Below is a small trained network, with its code and all its weights. Each question gives an input and a class and asks what happens when units are switched off, that is, made to give their printed mean instead of their output.

import numpy as np


def w(rows, s, z=0):
    codes = np.array(rows[::2]) - 128.0
    scale = np.full(codes.shape[1], s)
    scale[-1] = z or s
    return codes * scale


def norm(h):
    return h / np.sqrt((h * h).mean(-1, keepdims=True) + 1e-5)


def f(y):
    return np.maximum(y, 0)


def log_softmax(a):
    a = a - a.max(-1, keepdims=True)
    return a - np.log(np.exp(a).sum(-1, keepdims=True))


def net(x, mask):
    res = np.array(x, float).reshape(1, 5) / 4 @ E
    u = 0
    for l in range(2):
        y = f(norm(res) @ A[l][:, :-1].T + A[l][:, -1])
        res = res + np.where(mask[u : u + 16], y, B[l][:, -1]) @ B[l][:, :-1]
        u += 16
    return log_softmax(norm(res)[-1] @ U[:, :-1].T + U[:, -1])


A, B = {}, {}
E = w([
[103,134,118,200,86,239,129,121,146],'x0',
[100,44,145,126,6,71,119,98,181],'x1',
[146,101,146,12,159,157,91,91,123],'x2',
[146,63,1,113,166,148,84,94,79],'x3',
[212,110,58,117,101,140,118,104,189],'x4',
],0.0087)
A[0] = w([
[46,89,181,123,97,157,110,121,107,4],'L0N0',
[71,194,139,246,158,165,133,149,107,164],'L0N1',
[140,82,60,163,79,158,130,109,140,146],'L0N2',
[125,119,117,92,96,141,117,112,134,179],'L0N3',
[134,122,169,75,121,174,141,116,131,71],'L0N4',
[133,171,157,116,143,204,124,127,135,39],'L0N5',
[65,55,66,165,123,150,126,112,81,142],'L0N6',
[203,177,138,162,139,134,124,126,131,108],'L0N7',
[80,98,98,189,60,143,119,117,137,50],'L0N8',
[192,152,153,155,53,134,137,122,189,92],'L0N9',
[210,157,134,163,115,105,128,121,174,112],'L0N10',
[67,89,154,141,48,101,123,129,132,59],'L0N11',
[118,106,109,163,145,73,152,156,98,104],'L0N12',
[50,122,206,184,108,107,130,144,118,98],'L0N13',
[113,95,114,108,103,115,149,159,119,60],'L0N14',
[146,94,82,31,166,137,116,130,126,46],'L0N15',
],0.012,0.0034)
B[0] = w([
[143,190,190,186,106,88,251,122,113,172],'L0N0',
[156,153,155,250,199,112,100,108,72,249],'L0N1',
[102,119,66,156,22,160,59,172,132,202],'L0N2',
[165,73,159,173,136,90,117,125,109,164],'L0N3',
[100,165,135,145,141,186,68,65,150,161],'L0N4',
[9,82,170,192,98,141,168,119,146,171],'L0N5',
[112,197,86,118,83,105,53,161,234,207],'L0N6',
[55,97,54,134,188,129,189,166,157,167],'L0N7',
[156,120,142,11,135,236,150,187,117,188],'L0N8',
[157,137,191,105,43,143,203,175,183,193],'L0N9',
[193,181,171,131,134,214,102,115,190,169],'L0N10',
[86,27,202,172,149,36,168,100,157,192],'L0N11',
[132,166,54,182,127,139,100,30,126,166],'L0N12',
[81,157,32,138,42,31,157,79,73,212],'L0N13',
[126,103,140,160,98,154,117,75,135,141],'L0N14',
[138,148,111,11,112,141,131,37,97,183],'L0N15',
],0.013,0.011)
A[1] = w([
[107,132,113,159,121,141,162,169,200,126],'L1N0',
[118,179,135,192,177,144,123,180,160,179],'L1N1',
[80,150,168,100,144,167,186,188,111,162],'L1N2',
[102,143,39,72,143,94,116,148,106,156],'L1N3',
[157,76,117,201,81,142,123,180,96,90],'L1N4',
[115,120,145,91,51,76,110,199,160,31],'L1N5',
[137,45,142,132,95,81,105,126,83,144],'L1N6',
[195,148,121,116,161,140,122,100,135,93],'L1N7',
[168,140,131,97,127,153,155,117,177,62],'L1N8',
[154,117,164,63,146,116,115,107,97,23],'L1N9',
[137,241,126,154,121,145,78,165,100,14],'L1N10',
[108,112,152,103,119,200,133,142,74,50],'L1N11',
[236,155,121,33,141,143,166,131,66,2],'L1N12',
[122,156,146,133,131,195,108,136,87,69],'L1N13',
[141,140,133,70,142,157,104,93,118,198],'L1N14',
[153,121,174,191,249,113,162,141,103,3],'L1N15',
],0.016,0.0023)
B[1] = w([
[113,90,101,93,188,135,124,146,121,223],'L1N0',
[64,151,130,128,122,67,173,149,132,255],'L1N1',
[141,153,84,201,142,103,73,105,157,172],'L1N2',
[150,142,94,122,108,105,120,132,35,195],'L1N3',
[114,86,166,36,190,134,162,120,165,210],'L1N4',
[254,158,153,157,160,169,139,146,111,221],'L1N5',
[131,235,112,178,134,165,90,141,134,181],'L1N6',
[106,111,135,141,101,112,167,158,97,162],'L1N7',
[95,102,117,140,134,134,153,176,124,171],'L1N8',
[50,80,162,133,108,155,123,121,135,163],'L1N9',
[75,121,64,145,184,126,133,120,166,229],'L1N10',
[129,172,167,132,131,128,70,141,168,143],'L1N11',
[104,39,160,71,131,124,209,125,122,175],'L1N12',
[139,155,149,123,134,120,95,140,198,169],'L1N13',
[132,97,139,100,164,119,78,125,74,186],'L1N14',
[199,135,162,140,28,89,147,71,74,219],'L1N15',
],0.02,0.0095)
U = w([
[120,31,148,22,130,113,163,100,51,146],'0',
[97,124,200,90,138,153,49,62,148,2],'1',
[69,132,61,125,202,122,141,163,203,124],'2',
[252,119,159,117,102,170,160,176,197,147],'3',
[189,140,47,83,113,134,36,98,86,115],'4',
[123,183,165,209,125,40,186,79,132,173],'5',
],0.014,0.0042)

Each question gives the input, the list of numbers given to net, and the class t.
The units are the neurons (one row each of A and B). Each row of codes is followed by its name. A weight is (code - 128) times the scale printed after its matrix; where a second scale follows, it is the last column's (A, B and U).
mask holds one flag per neuron, layer by layer. A switched-off neuron (its flag False) gives its mean, the last column of its row in B, instead of its output. The means were averaged over made-up inputs and are rounded, as every weight is.
A unit's drop is (log p(t) with every unit on - log p(t) with that unit switched off) / (log p(t) with every unit on - log p(t) with every unit switched off).
The circuit of an input: a set's keep is (log p(t) with only the set's units on - log p(t) with every unit switched off) / (log p(t) with every unit on - log p(t) with every unit switched off). Starting from the 12 units with the biggest drops (on a tie, the unit counted first), units are removed one at a time, each time the one whose removal leaves the highest keep (on an exact tie, the one counted first), for as long as the keep stays at least 0.8.
units of the circuit, in order: the units of the circuit, biggest drop first
most important unit: the unit with the biggest drop
top k neurons: the k neurons with the biggest drops, biggest first
top k neurons in layer l: the k neurons of layer l with the biggest drops, biggest first
drop of u: that unit's drop, to one decimal
input [-2,-8,1,7,-1], class 0: units of the circuit, in order : L1N12, L0N15
input [-7,0,1,7,-2], class 0: units of the circuit, in order : L0N15
input [-2,-6,-4,6,7], class 4: units of the circuit, in order : L0N15, L1N1
input [-1,3,-3,-7,1], class 3: units of the circuit, in order : L0N9, L1N5
input [-1,0,-6,5,-6], class 2: top 3 neurons : L0N6, L1N10, L1N15
input [6,-2,5,3,4], class 4: top 2 neurons : L0N15, L0N1
input [8,-5,-8,0,3], class 2: top 2 neurons in layer 1 : L1N10, L1N4
input [2,-3,-2,8,-7], class 2: top 2 neurons in layer 1 : L1N10, L1N15
input [1,-8,8,-4,2], class 1: top 2 neurons in layer 0 : L0N5, L0N15
input [-1,0,8,6,7], class 0: top 2 neurons : L0N15, L1N12
input [2,0,5,-6,7], class 3: top 2 neurons : L0N9, L0N1
input [-5,1,7,-7,-1], class 0: top 4 neurons : L0N2, L0N11, L0N5, L0N6
input [4,-4,5,4,-4], class 1: top 2 neurons : L0N15, L0N13
input [-1,-2,5,-7,7], class 2: most important unit : L0N7
input [6,5,8,6,1], class 4: top 2 neurons : L0N2, L0N15
input [2,-2,-2,-6,8], class 2: top 2 neurons : L0N7, L1N0
input [-3,-8,6,0,-7], class 1: top 2 neurons in layer 0 : L0N15, L0N5
input [-2,7,-7,7,3], class 3: drop of L1N5 : 0.1
input [-4,-3,-3,1,8], class 0: drop of L0N15 : 0.3
input [7,0,-8,-5,6], class 2: most important unit : L0N1
